Here is a tiny trained network, its code and every weight. The questions are about switching its units off for an input and a target symbol, where a switched-off unit gives its printed mean instead of its output.

import numpy as np


def w(rows, s, z=0):
    codes = np.array(rows[::2]) - 128.0
    scale = np.full(codes.shape[1], s)
    scale[-1] = z or s
    return codes * scale


def f(y):
    return y / 2 * (1 + np.tanh(0.7978845608 * (y + 0.044715 * y**3)))


def softmax(a):
    e = np.exp(a - a.max(-1, keepdims=True))
    return e / e.sum(-1, keepdims=True)


def log_softmax(a):
    a = a - a.max(-1, keepdims=True)
    return a - np.log(np.exp(a).sum(-1, keepdims=True))


def net(x, mask):
    ids = ['ΓΘΞΩαβδεζημπστφψ'.index(c) for c in x.split()]
    T = len(ids)
    res = E[ids] + P[:T]
    u = 0
    for l in range(3):
        q, k, v = (res @ M[l].T for M in (Q, K, V))
        z = softmax(np.where(np.tri(T) > 0, q @ k.T / 3**0.5, -1e9)) @ v
        res = res + np.where(mask[u], z, O[l][:, -1]) @ O[l][:, :-1]
        u += 1
        y = f(res @ A[l][:, :-1].T + A[l][:, -1])
        res = res + np.where(mask[u : u + 4], y, B[l][:, -1]) @ B[l][:, :-1]
        u += 4
    return log_softmax(res[-1] @ U[:, :-1].T + U[:, -1])


Q, K, V, O, A, B = {}, {}, {}, {}, {}, {}
E = w([
[150,127,114,166,115],'Γ',
[175,113,89,119,104],'Θ',
[111,111,80,178,81],'Ξ',
[184,155,100,143,104],'Ω',
[80,98,79,178,95],'α',
[108,74,170,134,158],'β',
[144,125,141,159,148],'δ',
[187,242,253,172,168],'ε',
[139,176,200,69,101],'ζ',
[89,94,106,114,165],'η',
[115,18,86,125,140],'μ',
[75,51,150,163,114],'π',
[173,137,123,171,194],'σ',
[96,122,207,236,77],'τ',
[152,132,70,34,146],'φ',
[90,109,172,152,164],'ψ',
],0.02)
P = w([
[110,151,110,142,171],'0',
[130,175,101,144,176],'1',
[197,107,32,186,213],'2',
[209,2,74,89,120],'3',
[116,179,92,156,177],'4',
[187,118,23,191,209],'5',
],0.0085)
Q[0] = w([
[151,163,99,32,254],'0.h1',
[136,220,240,190,128],'0.h1',
[118,183,154,104,212],'0.h1',
],0.0081)
K[0] = w([
[108,139,118,25,216],'0.h1',
[254,184,219,131,65],'0.h1',
[146,193,138,48,167],'0.h1',
],0.0092)
V[0] = w([
[136,135,239,168,2],'0.h1',
[162,26,110,146,184],'0.h1',
[60,148,118,196,174],'0.h1',
],0.0029)
O[0] = w([
[110,140,45,111,143,13],'0.h1',
[184,147,2,184,155,251],'0.h1',
[83,166,213,214,100,239],'0.h1',
],0.0071,0.0015)
A[0] = w([
[2,236,163,84,3,94],'0.n1',
[143,205,199,41,24,6],'0.n2',
[226,45,28,69,121,144],'0.n3',
[140,240,98,117,113,248],'0.n4',
],0.0089,0.0023)
B[0] = w([
[211,2,202,158,116,155],'0.n1',
[85,42,118,123,154,158],'0.n2',
[129,163,226,170,118,254],'0.n3',
[177,133,61,94,97,168],'0.n4',
],0.0089,0.0044)
Q[1] = w([
[118,208,245,4,25],'1.h1',
[198,72,66,255,185],'1.h1',
[53,39,159,182,15],'1.h1',
],0.0065)
K[1] = w([
[131,118,216,13,254],'1.h1',
[25,204,89,168,38],'1.h1',
[73,36,166,125,106],'1.h1',
],0.0063)
V[1] = w([
[164,243,25,131,240],'1.h1',
[3,3,170,102,82],'1.h1',
[39,28,214,101,167],'1.h1',
],0.005)
O[1] = w([
[78,146,67,33,126,8],'1.h1',
[73,24,126,86,73,100],'1.h1',
[122,160,115,232,254,197],'1.h1',
],0.0058,0.0013)
A[1] = w([
[150,246,115,73,102,3],'1.n1',
[2,52,38,145,95,56],'1.n2',
[139,115,22,63,73,135],'1.n3',
[133,125,100,59,230,50],'1.n4',
],0.008,0.0035)
B[1] = w([
[116,90,194,226,90,252],'1.n1',
[117,64,156,59,178,236],'1.n2',
[97,66,118,70,101,170],'1.n3',
[255,164,185,119,178,172],'1.n4',
],0.013,0.0016)
Q[2] = w([
[138,186,49,108,80],'2.h1',
[108,96,147,98,80],'2.h1',
[124,116,2,189,149],'2.h1',
],0.012)
K[2] = w([
[255,141,147,115,11],'2.h1',
[97,70,192,81,51],'2.h1',
[215,141,8,102,6],'2.h1',
],0.0066)
V[2] = w([
[175,217,178,128,195],'2.h1',
[48,140,254,148,236],'2.h1',
[186,67,115,167,216],'2.h1',
],0.007)
O[2] = w([
[190,173,151,140,140,156],'2.h1',
[50,255,107,18,79,255],'2.h1',
[135,29,211,93,207,229],'2.h1',
],0.0074,0.0097)
A[2] = w([
[146,225,127,215,152,96],'2.n1',
[98,190,63,51,255,116],'2.n2',
[22,119,101,220,56,2],'2.n3',
[120,169,197,175,36,20],'2.n4',
],0.0066,0.0067)
B[2] = w([
[81,83,157,168,188,185],'2.n1',
[188,153,126,95,26,255],'2.n2',
[74,81,254,55,219,136],'2.n3',
[88,53,162,59,92,153],'2.n4',
],0.0083,0.006)
U = w([
[134,124,49,187,38,247],'Γ',
[197,148,111,192,2,178],'Θ',
[115,86,44,129,112,196],'Ξ',
[159,91,125,133,1,106],'Ω',
[69,106,74,104,138,152],'α',
[115,164,140,112,116,134],'β',
[141,166,61,205,127,211],'δ',
[136,170,177,121,133,2],'ε',
[160,83,158,85,132,47],'ζ',
[191,122,104,61,78,190],'η',
[6,173,107,202,204,135],'μ',
[45,139,117,86,92,40],'π',
[191,127,133,128,193,53],'σ',
[83,144,194,160,89,39],'τ',
[156,151,164,125,60,68],'φ',
[31,237,113,152,60,157],'ψ',
],0.0086,0.0078)

Each question gives the input, a string of symbols that net reads in full, and the target symbol t.
The units are the heads (3 rows each of Q, K, V and O) and the neurons (one row each of A and B). Each row of codes is followed by its name. A weight is (code - 128) times the scale printed after its matrix; where a second scale follows, it is the last column's (O, A, B and U).
mask holds one flag per unit, layer by layer, with each layer's heads first. A switched-off unit (its flag False) gives its mean, the last column of its rows in O or B, instead of its output. The means were averaged over made-up inputs and are rounded, as every weight is.
A unit's drop is (log p(t) with every unit on - log p(t) with that unit switched off) / (log p(t) with every unit on - log p(t) with every unit switched off).
The circuit of an input: a set's keep is (log p(t) with only the set's units on - log p(t) with every unit switched off) / (log p(t) with every unit on - log p(t) with every unit switched off). Starting from the 12 units with the biggest drops (on a tie, the unit counted first), units are removed one at a time, each time the one whose removal leaves the highest keep (on an exact tie, the one counted first), for as long as the keep stays at least 0.8.
circuit, biggest first: the units of the circuit, biggest drop first
k most important neurons: the k neurons with the biggest drops, biggest first
k most important neurons of layer l: the k neurons of layer l with the biggest drops, biggest first
input ψ τ η η α, target α: 3 most important neurons -> (0.n3; 1.n2; 1.n4)
input α ψ τ β σ, target σ: circuit, biggest first -> (2.h1; 0.n3; 0.n4; 1.n4)
input τ μ β, target μ: circuit, biggest first -> (1.h1; 2.n2; 0.n1)
input μ ζ τ τ ψ, target ψ: circuit, biggest first -> (2.h1; 0.n1)
input δ Ω β Γ Θ, target Θ: circuit, biggest first -> (2.h1; 1.h1; 0.n4)
input ψ ψ τ ε π, target π: 2 most important neurons of layer 0 -> (0.n3; 0.n4)
input τ π ψ Ω α, target α: circuit, biggest first -> (1.n2; 0.n3)
input ζ φ Θ δ ψ σ, target σ: circuit, biggest first -> (2.h1)
input σ σ ψ, target σ: circuit, biggest first -> (2.h1; 0.n3; 1.n4; 1.h1)
input ψ Ξ Ξ ψ σ Ω, target Θ: 3 most important neurons -> (0.n4; 0.n3; 1.n1)
input η τ ε, target τ: 4 most important neurons -> (1.n1; 2.n1; 2.n4; 0.n4)
input η ψ ζ, target η: 2 most important neurons of layer 0 -> (0.n2; 0.n3)
input τ Ω φ ζ Ξ, target Ξ: 2 most important neurons -> (0.n3; 1.n3)
input μ ψ Θ η τ π, target μ: circuit, biggest first -> (2.n2)
input ψ ψ ζ δ, target ψ: 2 most important neurons -> (0.n3; 0.n4)
input η Γ δ, target δ: 3 most important neurons -> (1.n2; 2.n2; 2.n4)
input β π τ ψ Ω, target Ω: 2 most important neurons of layer 2 -> (2.n3; 2.n4)
input ζ η ψ η Θ Γ, target δ: 2 most important neurons -> (0.n3; 2.n2)
input η ζ ψ, target η: 2 most important neurons of layer 2 -> (2.n2; 2.n1)
input η ζ ζ τ ψ, target ψ: circuit, biggest first -> (2.h1)
input ψ δ Θ η, target ψ: 2 most important neurons of layer 0 -> (0.n3; 0.n4)
input η ζ Θ Ω Ω, target Ω: 4 most important neurons -> (1.n1; 0.n4; 1.n3; 0.n1)
input φ ε Ω ψ η, target η: 2 most important neurons of layer 1 -> (1.n4; 1.n1)
input σ ψ Ω φ η, target η: 4 most important neurons -> (1.n4; 0.n3; 2.n2; 1.n3)
input α Γ ε ζ ψ Γ, target δ: 2 most important neurons -> (2.n2; 1.n2)
input ζ ζ α η σ ε, target τ: 3 most important neurons of layer 2 -> (2.n1; 2.n4; 2.n2)
input τ Γ ψ Θ Ξ, target Ξ: most important neuron of layer 2 -> (2.n2)
